Here is a tiny trained network, its code and every weight. The questions are about switching its units off for an input and a class, where a switched-off unit gives its printed mean instead of its output.

import numpy as np


def w(rows, s, z=0):
    codes = np.array(rows[::2]) - 128.0
    scale = np.full(codes.shape[1], s)
    scale[-1] = z or s
    return codes * scale


def f(y):
    return np.maximum(y, 0)


def log_softmax(a):
    a = a - a.max(-1, keepdims=True)
    return a - np.log(np.exp(a).sum(-1, keepdims=True))


def net(x, mask):
    res = np.array(x, float).reshape(1, 7) / 4 @ E
    y = f(res @ A[0][:, :-1].T + A[0][:, -1])
    res = res + np.where(mask, y, B[0][:, -1]) @ B[0][:, :-1]
    return log_softmax(res[-1] @ U[:, :-1].T + U[:, -1])


A, B = {}, {}
E = w([
[128,129,128,125],'x0',
[234,43,157,202],'x1',
[57,1,132,102],'x2',
[74,134,30,239],'x3',
[129,127,129,129],'x4',
[129,129,131,130],'x5',
[70,155,249,191],'x6',
],0.0057)
A[0] = w([
[169,134,181,62,65],'N0',
[166,132,179,67,66],'N1',
[90,149,199,168,65],'N2',
[106,139,83,186,77],'N3',
[180,90,136,176,65],'N4',
[57,179,106,78,87],'N5',
[173,113,28,72,109],'N6',
[168,132,180,64,64],'N7',
[111,131,88,186,102],'N8',
[95,146,191,160,74],'N9',
[58,171,99,96,99],'N10',
[163,142,167,72,85],'N11',
[203,251,135,144,69],'N12',
[43,187,102,68,62],'N13',
[100,138,74,198,63],'N14',
[165,128,183,60,60],'N15',
[59,25,170,104,110],'N16',
[170,133,183,59,61],'N17',
[54,165,112,85,122],'N18',
[182,112,30,63,91],'N19',
[66,173,108,88,92],'N20',
[167,106,36,78,124],'N21',
[48,186,106,70,72],'N22',
[128,128,128,128,127],'N23',
[103,136,81,190,70],'N24',
[63,177,104,83,82],'N25',
[121,127,97,183,104],'N26',
[97,122,85,193,255],'N27',
[107,138,84,183,92],'N28',
[103,139,79,189,72],'N29',
[188,109,20,53,76],'N30',
[111,137,86,183,88],'N31',
[60,26,161,87,89],'N32',
[210,255,146,145,79],'N33',
[67,172,104,88,89],'N34',
[111,134,87,185,83],'N35',
[191,83,138,185,50],'N36',
[108,136,85,180,98],'N37',
[184,87,136,178,58],'N38',
[103,138,81,190,72],'N39',
[183,88,136,177,59],'N40',
[101,139,76,195,67],'N41',
[92,147,198,164,67],'N42',
[177,90,135,173,64],'N43',
[96,145,189,160,75],'N44',
[78,33,162,90,188],'N45',
[182,215,167,139,159],'N46',
],0.007,0.0065)
B[0] = w([
[49,63,156,43,151],'N0',
[56,65,158,45,149],'N1',
[74,146,207,219,148],'N2',
[86,67,155,59,145],'N3',
[202,34,152,130,145],'N4',
[205,53,145,156,158],'N5',
[79,161,199,200,174],'N6',
[55,63,156,46,150],'N7',
[110,98,147,66,152],'N8',
[94,139,175,189,146],'N9',
[183,85,149,142,158],'N10',
[73,93,136,76,149],'N11',
[70,38,3,174,177],'N12',
[226,17,160,172,158],'N13',
[62,38,163,27,147],'N14',
[61,63,149,57,149],'N15',
[114,131,29,172,173],'N16',
[57,65,153,52,151],'N17',
[202,86,127,147,166],'N18',
[55,158,216,218,170],'N19',
[198,60,148,154,154],'N20',
[81,174,198,204,176],'N21',
[216,36,151,164,158],'N22',
[128,128,128,128,128],'N23',
[92,76,147,63,145],'N24',
[212,38,158,163,153],'N25',
[121,105,133,85,149],'N26',
[161,243,139,42,254],'N27',
[100,92,153,69,149],'N28',
[83,70,156,58,146],'N29',
[36,157,236,239,170],'N30',
[100,87,149,69,146],'N31',
[97,104,9,189,164],'N32',
[75,59,4,167,186],'N33',
[201,55,155,155,153],'N34',
[101,86,145,69,145],'N35',
[217,4,160,135,148],'N36',
[102,92,153,67,150],'N37',
[214,8,161,135,146],'N38',
[79,59,159,48,145],'N39',
[210,19,158,134,145],'N40',
[72,60,163,41,147],'N41',
[82,140,191,204,147],'N42',
[173,65,142,131,143],'N43',
[85,141,186,199,145],'N44',
[131,188,43,157,202],'N45',
[90,140,34,148,206],'N46',
],0.0063,0.0069)
U = w([
[75,95,168,28,46],'0',
[245,77,160,161,52],'1',
[133,155,124,127,255],'2',
[70,167,207,212,57],'3',
[141,155,112,114,230],'4',
[103,120,15,158,44],'5',
[149,163,134,107,217],'6',
[204,237,137,65,4],'7',
],0.012,0.0094)

Each question gives the input, the list of numbers given to net, and the class t.
The units are the neurons (one row each of A and B). Each row of codes is followed by its name. A weight is (code - 128) times the scale printed after its matrix; where a second scale follows, it is the last column's (A, B and U).
mask holds one flag per neuron, in row order. A switched-off neuron (its flag False) gives its mean, the last column of its row in B, instead of its output. The means were averaged over made-up inputs and are rounded, as every weight is.
A unit's drop is (log p(t) with every unit on - log p(t) with that unit switched off) / (log p(t) with every unit on - log p(t) with every unit switched off).
The circuit of an input: a set's keep is (log p(t) with only the set's units on - log p(t) with every unit switched off) / (log p(t) with every unit on - log p(t) with every unit switched off). Starting from the 12 units with the biggest drops (on a tie, the unit counted first), units are removed one at a time, each time the one whose removal leaves the highest keep (on an exact tie, the one counted first), for as long as the keep stays at least 0.8.
circuit, biggest first: the units of the circuit, biggest drop first
unit that matters most: the unit with the biggest drop
top k neurons: the k neurons with the biggest drops, biggest first
drop when u is switched off: that unit's drop, to one decimal
input [2,-5,5,-5,-7,-7,7], class 2: circuit, biggest first : N45, N16
input [-3,3,8,-6,-3,5,6], class 5: circuit, biggest first : N32, N16
input [0,-4,8,-6,8,2,-2], class 5: circuit, biggest first : N32, N45
input [-2,5,-7,4,0,6,-7], class 3: top 2 neurons : N30, N19
input [-2,3,8,-2,6,4,2], class 5: circuit, biggest first : N32, N16
input [-1,5,-3,5,0,-4,-8], class 3: circuit, biggest first : N30, N19, N6
input [2,5,8,-3,-7,4,-5], class 5: unit that matters most : N32
input [-4,-4,-8,-7,3,5,6], class 5: circuit, biggest first : N33, N12
input [-2,-1,-7,2,-7,-3,6], class 5: top 3 neurons : N33, N12, N46
input [-7,3,8,-5,3,-2,-1], class 5: top 3 neurons : N32, N16, N45
input [-7,1,3,8,7,-1,-1], class 0: drop when N2 is switched off : 0.0
input [-2,0,7,4,-5,-4,5], class 5: drop when N16 is switched off : 0.4
input [-5,-7,2,4,-5,-7,-7], class 1: drop when N34 is switched off : 0.1
input [-7,-4,7,-7,2,-2,-8], class 3: unit that matters most : N30
input [-4,-5,-7,-7,4,2,-4], class 0: drop when N11 is switched off : 0.2
